Here is a tiny trained network, its code and every weight. The questions are about switching its units off for an input and a target symbol, where a switched-off unit gives its printed mean instead of its output.

import numpy as np


def w(rows, s, z=0):
    codes = np.array(rows[::2]) - 128.0
    scale = np.full(codes.shape[1], s)
    scale[-1] = z or s
    return codes * scale


def f(y):
    return np.maximum(y, 0)


def softmax(a):
    e = np.exp(a - a.max(-1, keepdims=True))
    return e / e.sum(-1, keepdims=True)


def log_softmax(a):
    a = a - a.max(-1, keepdims=True)
    return a - np.log(np.exp(a).sum(-1, keepdims=True))


def net(x, mask):
    ids = ['ΓΞΠβστψ'.index(c) for c in x.split()]
    T = len(ids)
    res = E[ids] + P[:T]
    u = 0
    for l in range(3):
        r = res
        for j in range(2):
            rows = slice(2 * j, 2 * j + 2)
            q, k, v = (r @ M[l][rows].T for M in (Q, K, V))
            z = softmax(np.where(np.tri(T) > 0, q @ k.T / 2**0.5, -1e9)) @ v
            o = O[l][rows]
            res = res + np.where(mask[u + j], z, o[:, -1]) @ o[:, :-1]
        u += 2
        y = f(res @ A[l][:, :-1].T + A[l][:, -1])
        res = res + np.where(mask[u : u + 8], y, B[l][:, -1]) @ B[l][:, :-1]
        u += 8
    return log_softmax(res[-1] @ U[:, :-1].T + U[:, -1])


Q, K, V, O, A, B = {}, {}, {}, {}, {}, {}
E = w([
[90,225,117,157,222,241,153],'Γ',
[60,160,84,56,96,200,52],'Ξ',
[116,42,166,50,197,143,142],'Π',
[32,84,213,187,81,49,194],'β',
[168,88,9,93,54,165,164],'σ',
[79,163,54,164,105,8,116],'τ',
[166,19,95,232,122,149,92],'ψ',
],0.015)
P = w([
[209,174,154,84,112,100,142],'0',
[176,162,153,109,112,97,148],'1',
[165,145,149,122,113,104,150],'2',
[131,127,134,121,120,119,153],'3',
[105,126,108,130,120,124,146],'4',
[83,114,99,141,134,136,148],'5',
[56,92,85,138,130,146,144],'6',
[30,86,74,152,135,156,151],'7',
[12,77,63,168,146,167,145],'8',
],0.011)
Q[0] = w([
[139,216,124,109,92,109,101],'0.h1',
[206,136,157,207,67,135,59],'0.h1',
[111,162,74,216,77,134,147],'0.h2',
[8,132,20,197,120,206,194],'0.h2',
],0.011)
K[0] = w([
[146,125,157,54,90,66,108],'0.h1',
[243,230,196,109,160,111,120],'0.h1',
[82,52,102,176,63,130,58],'0.h2',
[39,53,57,158,183,144,127],'0.h2',
],0.011)
V[0] = w([
[116,85,93,186,69,136,190],'0.h1',
[133,85,147,175,132,125,7],'0.h1',
[123,2,112,161,146,166,74],'0.h2',
[144,123,113,43,122,67,130],'0.h2',
],0.0052)
O[0] = w([
[163,178,176,166,41,109,121,166],'0.h1',
[143,196,158,47,88,126,63,129],'0.h1',
[254,163,171,98,172,76,130,254],'0.h2',
[68,87,117,167,179,132,138,70],'0.h2',
],0.0076,0.0067)
A[0] = w([
[126,43,182,79,143,159,123,24],'0.n1',
[87,149,53,200,105,178,89,56],'0.n2',
[120,158,188,201,185,137,29,114],'0.n3',
[31,95,174,137,125,155,64,94],'0.n4',
[70,95,76,196,66,126,178,4],'0.n5',
[177,80,1,67,122,100,72,81],'0.n6',
[146,198,165,93,108,86,190,64],'0.n7',
[189,194,81,94,162,69,201,20],'0.n8',
],0.006,0.0042)
B[0] = w([
[175,127,71,112,178,109,113,152],'0.n1',
[85,92,146,94,195,77,181,162],'0.n2',
[191,119,165,131,166,129,255,198],'0.n3',
[181,141,159,61,116,103,187,151],'0.n4',
[57,68,75,167,169,145,135,156],'0.n5',
[152,97,191,238,7,164,127,252],'0.n6',
[136,148,185,157,167,142,75,169],'0.n7',
[120,188,147,181,81,142,14,165],'0.n8',
],0.0057,0.0033)
Q[1] = w([
[47,155,48,124,120,208,233],'1.h1',
[132,132,113,235,60,40,134],'1.h1',
[125,144,2,252,117,48,84],'1.h2',
[67,111,17,137,226,107,150],'1.h2',
],0.0074)
K[1] = w([
[96,163,60,141,96,88,103],'1.h1',
[105,219,186,193,205,180,197],'1.h1',
[121,235,101,65,170,129,157],'1.h2',
[2,186,220,133,148,164,124],'1.h2',
],0.0087)
V[1] = w([
[135,135,155,99,88,222,177],'1.h1',
[118,48,154,57,31,100,123],'1.h1',
[78,101,254,153,112,164,143],'1.h2',
[138,76,108,212,157,200,94],'1.h2',
],0.0059)
O[1] = w([
[145,204,33,213,93,254,75,180],'1.h1',
[170,66,28,159,197,36,60,19],'1.h1',
[124,238,112,156,91,43,152,114],'1.h2',
[209,171,169,71,74,150,95,252],'1.h2',
],0.0049,0.0032)
A[1] = w([
[113,148,140,67,60,146,206,77],'1.n1',
[130,195,173,143,139,152,107,95],'1.n2',
[72,169,87,9,80,132,75,72],'1.n3',
[181,109,83,98,114,114,70,65],'1.n4',
[107,123,188,162,127,82,160,2],'1.n5',
[126,113,166,94,239,136,101,180],'1.n6',
[67,109,68,135,199,168,91,97],'1.n7',
[116,117,38,106,157,135,255,72],'1.n8',
],0.0084,0.0043)
B[1] = w([
[79,62,152,94,131,141,62,207],'1.n1',
[156,130,119,79,73,168,164,243],'1.n2',
[148,162,255,188,206,209,27,192],'1.n3',
[125,81,152,147,139,177,158,227],'1.n4',
[144,78,107,12,209,114,159,164],'1.n5',
[108,87,72,52,121,208,96,254],'1.n6',
[171,102,40,169,172,181,149,185],'1.n7',
[49,116,62,152,141,171,114,226],'1.n8',
],0.008,0.0031)
Q[2] = w([
[12,155,167,134,52,81,216],'2.h1',
[157,128,146,100,176,220,131],'2.h1',
[2,166,115,130,141,67,102],'2.h2',
[1,98,82,186,168,171,139],'2.h2',
],0.0094)
K[2] = w([
[73,79,130,114,75,86,83],'2.h1',
[96,191,124,67,133,160,154],'2.h1',
[106,187,70,89,130,90,93],'2.h2',
[34,74,111,88,9,114,53],'2.h2',
],0.011)
V[2] = w([
[131,195,127,131,146,130,217],'2.h1',
[105,93,186,131,166,117,84],'2.h1',
[98,79,246,150,254,142,153],'2.h2',
[110,90,113,55,52,128,152],'2.h2',
],0.0061)
O[2] = w([
[110,144,175,105,64,159,181,217],'2.h1',
[166,88,78,114,150,117,112,2],'2.h1',
[111,174,93,87,91,89,97,106],'2.h2',
[127,152,99,195,127,88,254,95],'2.h2',
],0.0086,0.0027)
A[2] = w([
[218,155,197,107,128,108,80,49],'2.n1',
[164,148,185,124,85,93,161,78],'2.n2',
[105,193,86,226,106,67,91,3],'2.n3',
[79,162,126,177,119,39,78,148],'2.n4',
[75,254,205,235,136,149,142,68],'2.n5',
[150,63,132,162,224,51,56,185],'2.n6',
[100,151,88,177,101,177,49,59],'2.n7',
[98,84,205,82,78,40,185,17],'2.n8',
],0.0076,0.0043)
B[2] = w([
[87,105,87,147,114,137,140,255],'2.n1',
[110,179,96,163,139,120,132,187],'2.n2',
[100,37,194,63,59,135,107,141],'2.n3',
[79,86,140,53,129,113,63,152],'2.n4',
[163,115,87,81,72,80,182,230],'2.n5',
[185,177,189,85,212,53,165,248],'2.n6',
[144,189,141,169,139,83,126,176],'2.n7',
[135,239,101,255,139,170,48,156],'2.n8',
],0.0087,0.0063)
U = w([
[117,156,63,73,170,129,154,3],'Γ',
[177,60,117,221,126,101,159,75],'Ξ',
[18,44,149,101,169,87,129,105],'Π',
[45,156,106,137,121,2,139,83],'β',
[74,179,120,200,176,104,72,3],'σ',
[77,104,108,152,76,156,122,233],'τ',
[185,131,200,132,110,98,107,227],'ψ',
],0.0072,0.005)

Each question gives the input, a string of symbols that net reads in full, and the target symbol t.
The units are the heads (2 rows each of Q, K, V and O) and the neurons (one row each of A and B). Each row of codes is followed by its name. A weight is (code - 128) times the scale printed after its matrix; where a second scale follows, it is the last column's (O, A, B and U).
mask holds one flag per unit, layer by layer, with each layer's heads first. A switched-off unit (its flag False) gives its mean, the last column of its rows in O or B, instead of its output. The means were averaged over made-up inputs and are rounded, as every weight is.
A unit's drop is (log p(t) with every unit on - log p(t) with that unit switched off) / (log p(t) with every unit on - log p(t) with every unit switched off).
The circuit of an input: a set's keep is (log p(t) with only the set's units on - log p(t) with every unit switched off) / (log p(t) with every unit on - log p(t) with every unit switched off). Starting from the 12 units with the biggest drops (on a tie, the unit counted first), units are removed one at a time, each time the one whose removal leaves the highest keep (on an exact tie, the one counted first), for as long as the keep stays at least 0.8.
circuit, biggest first: the units of the circuit, biggest drop first
top k neurons: the k neurons with the biggest drops, biggest first
heads that matter: for each layer, one digit per head in row order, 1 if its drop is at least 0.15 and else 0, layers parted by /
drop of u: that unit's drop, to one decimal
input ψ Π Ξ, target σ: circuit, biggest first => [1.n3, 2.h1, 0.h2, 2.n7]
input τ ψ β Π σ β Ξ, target ψ: circuit, biggest first => [1.n3]
input ψ ψ Γ Π β, target σ: circuit, biggest first => [2.n8, 1.n5, 2.n5]
input β Γ τ β, target τ: circuit, biggest first => [1.h1, 0.h2]
input Ξ ψ β ψ Ξ ψ τ ψ β, target ψ: circuit, biggest first => [2.h1, 0.h2, 2.n6, 1.h1]
input Π ψ ψ ψ τ Γ Ξ τ, target Π: heads that matter => 01 / 00 / 00
input Γ Ξ ψ, target τ: circuit, biggest first => [1.h1, 2.n6]
input ψ Γ Ξ ψ ψ Π β Ξ, target ψ: top 2 neurons => [1.n3, 0.n4]
input Γ β ψ, target τ: circuit, biggest first => [2.n6, 1.h1]
input Γ ψ Γ ψ Π ψ τ, target ψ: heads that matter => 01 / 00 / 00
input β ψ β, target σ: circuit, biggest first => [2.n8, 2.n2]
input Ξ Π β, target β: circuit, biggest first => [1.n3, 2.h2, 1.h2]
input Γ Π τ, target τ: circuit, biggest first => [1.h1, 0.h2]
input σ Γ Γ, target τ: circuit, biggest first => [0.h2]
input Π ψ ψ β Π Π, target Γ: top 2 neurons => [1.n6, 0.n6]
input Γ Π β ψ Π Γ τ ψ Γ, target ψ: heads that matter => 11 / 00 / 00
input ψ Π Ξ Ξ, target σ: top 2 neurons => [1.n3, 2.n7]
input Ξ Γ σ, target τ: heads that matter => 00 / 10 / 00
input ψ σ Π Π ψ β Π τ, target Π: top 2 neurons => [2.n3, 2.n4]
input Γ τ τ ψ ψ Π ψ Γ, target ψ: circuit, biggest first => [0.h2]
input Π Γ Π ψ Π, target τ: top 2 neurons => [2.n6, 2.n1]
input ψ ψ ψ σ β β σ, target Ξ: drop of 1.h1 => 0.2
input σ σ Π, target Π: drop of 2.n7 => 0.1
input ψ ψ ψ β ψ Γ τ, target ψ: drop of 2.n6 => -0.3
